Each row has a name. Each piece below is followed by the name of the row it came from, unless a question asks for something else. Each question is about the rows just above it. Places in a row count from 0.

j154: [144 144 120 134 157]
j955: [ 90 149 120 132  96]
j174: [130 143 119 132  83]
j164: [130 150 106 140 105]
j133: [131 145 123 133 168]
j83: [136 149 109 142 124]
j24: [ 34 154 143 133 105]
j625: [104  53 176 167 177]
Where in the named rows is [154]? -> j24, 1
What comes right after [140] in the named rows? -> [105]
Row and place of [168] in the named rows: -> j133, 4
The entry that follows [136]: -> [149]
The entry that follows [145]: -> [123]
[131] with -1 step of 1 on every entry: -> [130]

j35: [126  87 129  82 121  88 138 181 124 145  66  91 126 175  97 107 123 101
 106 151 166]
j544: [143 156 134 192 150 143 138  70  97 125 184 159 139  99 152 153 138 183
 159 130 125]
j327: [119 124 106 160 102 147  96 154 163  60 122  61 102 140 138 191 124 115
 111 149 131]
j846: [151 143 138 174 149 173 114  59 133 113 181 164 124  84 149 155 126 141
 133 100  84]
j762: [133 104 118 165 121 107 125 155 118  91 103  56 117 170 121 179 130 144
 121 180 178]
j436: [170  52 148 144 157 127 119 107 122 117  87  84 110 163  99 167 114 106
 107 148 144]
j341: [133 115 148  71 146  99 158 128 102 198 107 177 149 132 106  57 128 119
 131 110 132]
j597: [180  68 162 164 180 117 144  71  84 150 115 126 130 150 106 150 123 149
 113 147 151]
j895: [180  68 138 164 180 117 144  71  84  67 115 126 130 150 106 150 123 149
 113 147 151]
Shift each entry of [71 84 67] by +1 times 1: -> [72 85 68]
Where in the named rows is [60]? -> j327, 9
The entry that follows [156]: -> [134]
Which row holds [126  87 129  82 121  88 138 181 124 145  66  91 126 175  97 107 123 101
 106 151 166]? -> j35
The entry that follows [153]: -> [138]
The entry that follows [82]: -> [121]

j683: [ 91 111 117  47  66  88 126 164]
j963: [173 108 100 129  71 128 177  86]
j347: [ 98 165 137 153  94 134 150  89]
j881: [ 83 110 168  95 104 140 105 123]
j2: [126 148 159 126 118 142 165 161]
j553: [162  78 128  82 144 103 145 143]
j676: [154 112 133 105 158  99 157 136]
Move every entry of [105] by +1 step of 1. -> [106]
[95] is at row and place -> j881, 3
What comes right after [154] in the named rows? -> [112]

j631: [135 124 127 136 136 127 130 141 119 124 130 118 118 133 123 139 112 119
 116 135 125 131 123 141 122 130 140 128 134 133 132 124 130 121 119 107]
j604: [135  90 126 155 161 101 130 164  85 117 133 112  84 140 120 156  64 106
 112 153 121 163 114 177 121 110 136 111 136 144 148 107 126 101  77  31]
j994: [ 98 107 126 124 124 114 115 109 126 136 123 162 124 122 139 110 129 149
 176 121 138 151 141 122 148 111  84 111 103 118 126 121 111 138 119 121]
j249: [ 93 106 124 120 123 113 113 102 128 138 122 167 126 122 140 103 134 153
 186 118 141 153 145 115 153 109  76 109 100 115 124 118 108 142 121 124]
j850: [124 114 128 132 134 118 125 132 119 127 127 133 117 130 128 130 115 127
 137 132 128 142 128 138 134 121 120 121 123 127 133 119 122 125 114 102]
Right after [108] comes -> [142]
asked: [135  90 126 155 161 101 130 164  85 117 133 112  84 140 120 156  64 106
 112 153 121 163 114 177 121 110 136 111 136 144 148 107 126 101  77  31] -> j604

j260: [182 207 144 129 126]
j226: [121  38  87  89 204]
j652: [187  62 195 136  97]
j834: [142  44 101  62 189]
j973: [182 207 144 169 186]
j702: [ 96 120  76  78 192]
j664: [ 89 169  88  49 191]
j100: [142  44  52 113 102]
The entry that follows [88]: -> [49]
Where in the named rows is [101]? -> j834, 2
asked: [ 89 169  88  49 191] -> j664
The entry that follows [187]: -> [62]
Shift each entry of [ 62 195 136] by +1 times 1: -> [ 63 196 137]
Where in the named rows is [191]? -> j664, 4
The entry that follows [195]: -> [136]

j9: [130  57 211 153  58]
j744: [196 212  72  61  71]
j123: [187 116 144  70 153]
[57] is at row and place -> j9, 1
Row and place of [72] in the named rows: -> j744, 2
What comes right after [196] in the named rows? -> [212]

j586: [108 145 120 116]
j312: [133 140 134 130]
j698: [169 141 182 153]
j982: [180 161 170 155]
j764: [175 157 168 153]
j225: [168 183 152 141]
j179: [132 198 140 141]
What comes right after [120] in the named rows? -> [116]
Where in the named rows is [198]? -> j179, 1
Right after [133] comes -> [140]
What comes right after [183] in the named rows? -> [152]
The entry that follows [169]: -> [141]

j205: [104 159 128 119 129 128 126 127 127 127]
j446: [116 152 132 131 133 122 123 121 120 121]
j686: [154  56 128 118 129 127 127 124 123 125]
j602: [104 209 127 136 127 130 130 130 131 130]
j368: [154  56 128 118 129 127 127 127 126 127]
j654: [131 121 132 132 126 123 127 125 124 126]
j650: [137 127 126 115 124 129 132 130 130 130]
j152: [152 101 132 125 128 121 123 119 117 121]
Right after [101] comes -> [132]
Shift each entry of [128 119] by +1 times 1: -> [129 120]
asked: [116 152 132 131 133 122 123 121 120 121] -> j446
Shift each entry of [118 129 127 127] by +1 times 1: -> [119 130 128 128]

j273: [202 147  79  98 147  89 126 198 129 133 101 117 158 115 122 114 222 146
 188  94 110  74 157 159 126  74 138 108 100 114 180 196 125 151  94 151
 145 152 110 194 177 160 104  73]
j784: [161 165  93 124 148  95 106 185 118 111 130 105 135 113 112 146 185 168
 186 135 128 127 156 164 124  70  87 124 102 110 121 181 123 149  73 174
 111 141 105 173  96 130 118  90]
j356: [163 170  85 190 160  97 126 202 155 106 161 132 160 109 116 143 149 155
 145 161 156 156 176 199 114  58  59 138 117 121 123 176 159 120  99 168
 121 102 119 140  92  89 111 111]
j382: [138 182  59 146 152  87 104 189 127 107 135 113 126  80 131 143 150 171
 153 148 126 137 157 176 126  92 101 112 103  92 124 131 119 120  51 147
 154 113 105 140  85 125 137  85]
j358: [176 157  88  93 144  91 107 186 111 122 109 101 136 113 116 134 210 163
 198 111 112  97 151 151 128  76 114 112  96 107 144 187 112 158  71 166
 123 157 102 192 130 155 116  75]
j958: [162 171  51 131 152  84 116 196 133 121 117 121 140  81 138 123 172 158
 154 122 115 104 157 172 127  94  82 102 101  94 160 139 120 121  65 133
 174 120 108 152 134 143 127  75]
j713: [162 171  51 131 152  84 116 196 133 121 117 121 140  81 138 123 172 158
 154 122 115 104 163 180 125  93 102  98 105 100 193 148 133 114  86 118
 196 115 114 155 179 146 117  73]
j37: [162 171  49 156 157  85 123 200 147 119 132 130 148  81 139 123 156 152
 137 134 128 117 163 185 124  90  71 108 108  99 157 136 134 111  77 131
 177 107 111 141 132 126 126  84]
j251: [162 165  91 131 149  95 109 188 123 112 132 109 139 112 113 144 181 166
 180 137 130 129 158 168 123  69  85 125 104 112 123 180 127 145  76 172
 114 136 107 169  98 127 117  92]
j17: [161 171  53  99 146  82 106 190 115 123 102 107 127  82 136 126 190 165
 175 110 101  90 148 156 132 100  93  95  93  88 159 142 102 135  49 136
 170 138 101 167 134 164 131  63]
j329: [140 174 102 142 149  98  97 179 115 100 147 101 125 113 106 162 163 177
 182 158 139 157 158 168 122  67  59 134 104 110  90 175 105 147  64 186
  92 132 104 161  54 111 125 101]
j855: [162 171  49 156 157  85 123 200 147 119 132 130 148  81 139 123 156 152
 137 134 128 117 163 185 124  90  87 108 108  99 175 136 134 111  77 131
 177 107 112 141 132 126 126  84]
[162 171  51 131 152  84 116 196 133 121 117 121 140  81 138 123 172 158
 154 122 115 104 157 172 127  94  82 102 101  94 160 139 120 121  65 133
 174 120 108 152 134 143 127  75] is in which row? -> j958
Where do [162 171  51 131 152  84 116 196 133 121 117 121 140  81 138 123 172 158
 154 122 115 104 163 180 125  93 102  98 105 100 193 148 133 114  86 118
 196 115 114 155 179 146 117  73] appear? -> j713
Right after [193] comes -> [148]

j451: [137 117 142 138 122 132 131]
j331: [124 194 117 192 128 109 140]
j991: [129  77 120 130 112 116 159]
j73: [152 124 148 115 145 110 115]
j467: [100 116 112 152 105 183 172]
j983: [100 116 112 116 160 173  83]
j873: [129 157 120 130 112 116 159]
j746: [119 157 121 118 160 173  83]
Shift each entry of [119 157 121 118] by +1 times 1: -> [120 158 122 119]
Right after [109] comes -> [140]
Row and place of [109] in the named rows: -> j331, 5
What comes right after [121] in the named rows? -> [118]

j395: [142  88 143 115 111 129 120 176  90 143 138  97 135  85 141 196 125 146
  71 139 135 152 159  88 113 127 197 155 152 144  92  70 172 126 157 138
 155 165]
j694: [174 152 160 138 111 151  76 121  95 102 148  95 113 175 123 102 138 101
 143  75 182 104 119 141 176  87  93 132 148 176  89  42 107 174  61 150
 129 165]
j821: [179 120 160 114 138 122 137 176 120 143 174  95 113 107 122 180 125 148
  72 100 130  74 156  91 114 126 197 118 123 109 144 157  96 113 157 150
 166  96]
Shift each entry of [148] by -1 times 1: -> [147]
Shift each entry of [176  87  93] by +1 times 1: -> [177  88  94]
Move every entry of [160 114 138] by -1 step of 1. -> [159 113 137]
[121] is at row and place -> j694, 7
Move every entry of [126] by -1 step of 1. -> [125]

j454: [115 132 131  70 130 145 145 144 125 155 119 139 117 120 133 146 126 137
 134 129 128 132 119 127 115]
j896: [127 127 129  77 156 116 149 104 130 171 121 106 161  95 134 127 130 127
 138 138 137 102 128 126 137]
j921: [125 135 134 121 133 151 109 145 144 115 121 147 137 142 120 130 124 117
 120 134 124 118 140 124 115]
j269: [128 127 125  58 139 113 133 112 128 173 144 156 122 105 125 122 121 129
 124 128 120 110 122 103 119]
j572: [131 126 118 135 108 132 126 101 130 116 134 138 125 109 123 132 128 116
 118 129 129 146 143 126 117]
Row and place of [95] in the named rows: -> j896, 13
Move every entry of [112 128 173 144] by -1 step of 1. -> [111 127 172 143]
Shift each entry of [125] by -1 times 1: -> [124]
Move every entry of [130 127] by -1 step of 1. -> [129 126]
Right after [95] comes -> [134]
[146 143] with +1 step of 1 on every entry: -> [147 144]

j233: [198 198 133 200  47 168 183 183  93  79 184]
j246: [161 101 102 152  96 109 144 139 156 153 177]
j259: [169 157 109 160  87 148 153 210 108 108 160]
j213: [152 162  95 157  96 122 150 144 141 134 167]
j250: [ 99 111  66 120 146 142 129 114 107 108 105]
j156: [135 114 161  98 146  67  96 105 199 209 115]
j527: [155 152  99 148 102 118 142 136 143 142 165]
j389: [130 123 175 113 138  98 111 123 164 166 134]
j483: [ 99 111  66 120 146 142 129 114 202 212 135]
j989: [187 177 118 173 121 136 160 157 126 123 185]
j742: [135 114 161  98 146  67  96 105 199 209 150]
j121: [135 114 161  98 164  67  96 105 199 209 150]
Where in the named rows is [79]? -> j233, 9
asked: [198 198 133 200  47 168 183 183  93  79 184] -> j233
Shift each entry of [ 87 148] by +1 times 1: -> [ 88 149]
[141] is at row and place -> j213, 8

j831: [132 117 114 119 124 124 137]
j76: [117 183 190 166 141 143  83]
j830: [136  89  84  99 117 118 159]
j745: [115 185 195 169 144 143  83]
j970: [129 114 112 120 125 125 139]
j617: [138  57  50  80 112 112 187]
j216: [133 106 102 111 121 122 145]
j68: [129 129 125 128 127 127 127]
j291: [128 164 164 149 134 134  97]
j427: [117 200 208 176 144 146  69]
j267: [117 192 201 172 144 144  76]
j242: [136  65  57  86 113 114 180]
Move every entry of [136  89  84] by -1 step of 1. -> [135  88  83]
The entry that follows [120]: -> [125]
[89] is at row and place -> j830, 1
What comes right after [169] in the named rows? -> [144]
Shift each entry of [133 106] by -1 times 1: -> [132 105]
[201 172 144 144] with +1 step of 1 on every entry: -> [202 173 145 145]

j997: [123  95 130 105  93 144 129 104 116 129  88  97  96 101 166 116 103  86
 173 199 153 126 147 147 110 146 150 136 140  89 110 125 136 186  88 142
 132  94 106 110 146 159 140 113 156 133 147 118 134 144 103 110 155 129
 162 118 170 137 134  92 139 113 160]
j473: [113  89 121 112  92 141 116 125 113 105  87 100 103 100 147 106  97  86
 188 199 150 151 129 158  99 123 156 106 143  85  95 150 129 184  98 140
 144  95 117 111 135 148 143 125 154 138 133 115 153 161 115 119 168 147
 164 105 173 141 124  85 127 107 150]
j638: [100 101 152 109 101 146 111 104 143 123  92  95  85 102 147 117 113  99
 178 184 162 125 170 139 114 138 145 119 144  92 115 147 139 178  76 145
 135 107 112 105 149 160 131 110 157 141 141 120 138 151 102 130 156 122
 163 113 159 127 114  70 134 117 135]
j622: [ 92  96 154 132 109  84 129 139 114 147  92 104 125  96 140 143 118 112
 132 141 167 110 148 131 107 180 119 131 111 137 134 120 151 166 140 148
 124 135 124 193 148 151 163  89 138 162 130 112 110 115 123 119 176 119
 108  92 124 132 125 131 127 132 147]
j986: [157  82 137 139 125 130 123 147  95  99 110 115 120 102 148  96 112 108
 175 172 157 136 127 131  92 101 154 121 126 107  98 149  90 188 124 106
  87 120 103 109  99 135 132 107 137 114 124 103 114 134 153 150 153 157
 143 116 173 143 137  88 136  81 150]
j53: [156  96 141 128 144  72 107 135 100 118 127 119 140 112 123 125  98 112
 161 159 180 136 132 120 100 102 151 138 137 114 100 133  96 183 124 147
 118 120 116 130 122 122 153 136 150 115  94 107 112 124 150 130 146 123
 152 119 163 125 121  96 127 107 136]
asked: [156  96 141 128 144  72 107 135 100 118 127 119 140 112 123 125  98 112
 161 159 180 136 132 120 100 102 151 138 137 114 100 133  96 183 124 147
 118 120 116 130 122 122 153 136 150 115  94 107 112 124 150 130 146 123
 152 119 163 125 121  96 127 107 136] -> j53
asked: [100 101 152 109 101 146 111 104 143 123  92  95  85 102 147 117 113  99
 178 184 162 125 170 139 114 138 145 119 144  92 115 147 139 178  76 145
 135 107 112 105 149 160 131 110 157 141 141 120 138 151 102 130 156 122
 163 113 159 127 114  70 134 117 135] -> j638
Move every entry of [86] by -1 step of 1. -> [85]

j305: [128 128 124 121 136 104 105 127 147 125]
j582: [127 118 131 120 142 151 137 132 130 130]
j689: [129 125 125 117 130 124 121 132 122 131]
j20: [122 131 133 131 121 121 130 121 169 126]
j90: [125 115 119 124 121 121 154 132 138 124]
j996: [123 170 139 121 128 146 136 132 113 128]
j241: [125 115 131 124 121 121 154 132 127 124]
j535: [123 127 129 126 131 127 154 135 140 125]
j231: [126 134 137 126 135 134 109 134 127 128]
Row and place of [146] in the named rows: -> j996, 5
The entry that follows [139]: -> [121]
Row and place of [109] in the named rows: -> j231, 6
[125 115 131 124 121 121 154 132 127 124] is in which row? -> j241
[127 118 131 120 142 151 137 132 130 130] is in which row? -> j582
What comes right after [119] in the named rows? -> [124]
Row and place of [133] in the named rows: -> j20, 2

j240: [191 111 194  93 133 143 173 166 141 126 184 136 138 106 141 132 129 127
 137 104 110  91 155]
j370: [148  70 140  92  92 145 141 142 123 132 128 124 126 150 117 132 110  79
  92 147 156  58  57]
j770: [196 110 107 156 101 166 137 158  87 127 103 129 127 161 163 126 140 111
 102  88 160 130 118]
The entry that follows [102]: -> [88]
The entry that follows [133]: -> [143]

j153: [128  60 130 112 112 162 114 123]
j993: [193 139 139  91  95 131 169 103]
j63: [112 115  99  95 111 111 127 126]
j158: [163  93 124 138  97  99  99 139]
j314: [193 139 139  91  95 131 169 114]
j268: [118 127 133 151 142 123 162 114]
j591: [171  78 136 134 159 129 125 110]
j384: [171  78 136 118 159 129 125 110]
j949: [ 57 139  74  62 119 116 154 113]
Shift each entry of [116 154] by +1 times 1: -> [117 155]
asked: [171  78 136 134 159 129 125 110] -> j591
Where in the named rows is [126]? -> j63, 7
Move every entry of [ 62 119 116] by -1 step of 1. -> [ 61 118 115]
Shift each entry of [ 62 119 116 154] by +1 times 1: -> [ 63 120 117 155]

j215: [101 125 160 147 199 153 112]
j124: [198 131 163 156 169 140 126]
j293: [192 120 200 135  91 126 147]
j797: [192 120 200 135 125 162  96]
j565: [165 139 203 150 128 151  92]
Shift each entry of [120] by +1 times 1: -> [121]
[150] is at row and place -> j565, 3
[198] is at row and place -> j124, 0
The entry that follows [199]: -> [153]
[139 203 150] with -1 step of 1 on every entry: -> [138 202 149]

j559: [ 92 142 148  59]
j423: [127  85 135 117]
j998: [138 119 212 167]
j918: [118 164 150 213]
j285: [166 149 200 141]
Shift each entry of [ 92 142 148] by -1 times 1: -> [ 91 141 147]
What comes right after [142] in the named rows? -> [148]
Right after [212] comes -> [167]
Move every entry of [138 119] by +1 step of 1. -> [139 120]
Where in the named rows is [212]? -> j998, 2
Shift each entry of [ 92 142 148] by +1 times 1: -> [ 93 143 149]
Right after [118] comes -> [164]

j418: [137 133 150  83 160 146  80]
j838: [122 164 201 149 124 124 149]
j979: [163 123 161 107 141 134 103]
Row and place of [123] in the named rows: -> j979, 1
Right after [160] comes -> [146]
Where in the named rows is [137]? -> j418, 0
Row and place of [164] in the named rows: -> j838, 1
Shift each entry of [124 124] by -1 times 1: -> [123 123]
Move every entry of [122 164 201] by -1 step of 1. -> [121 163 200]

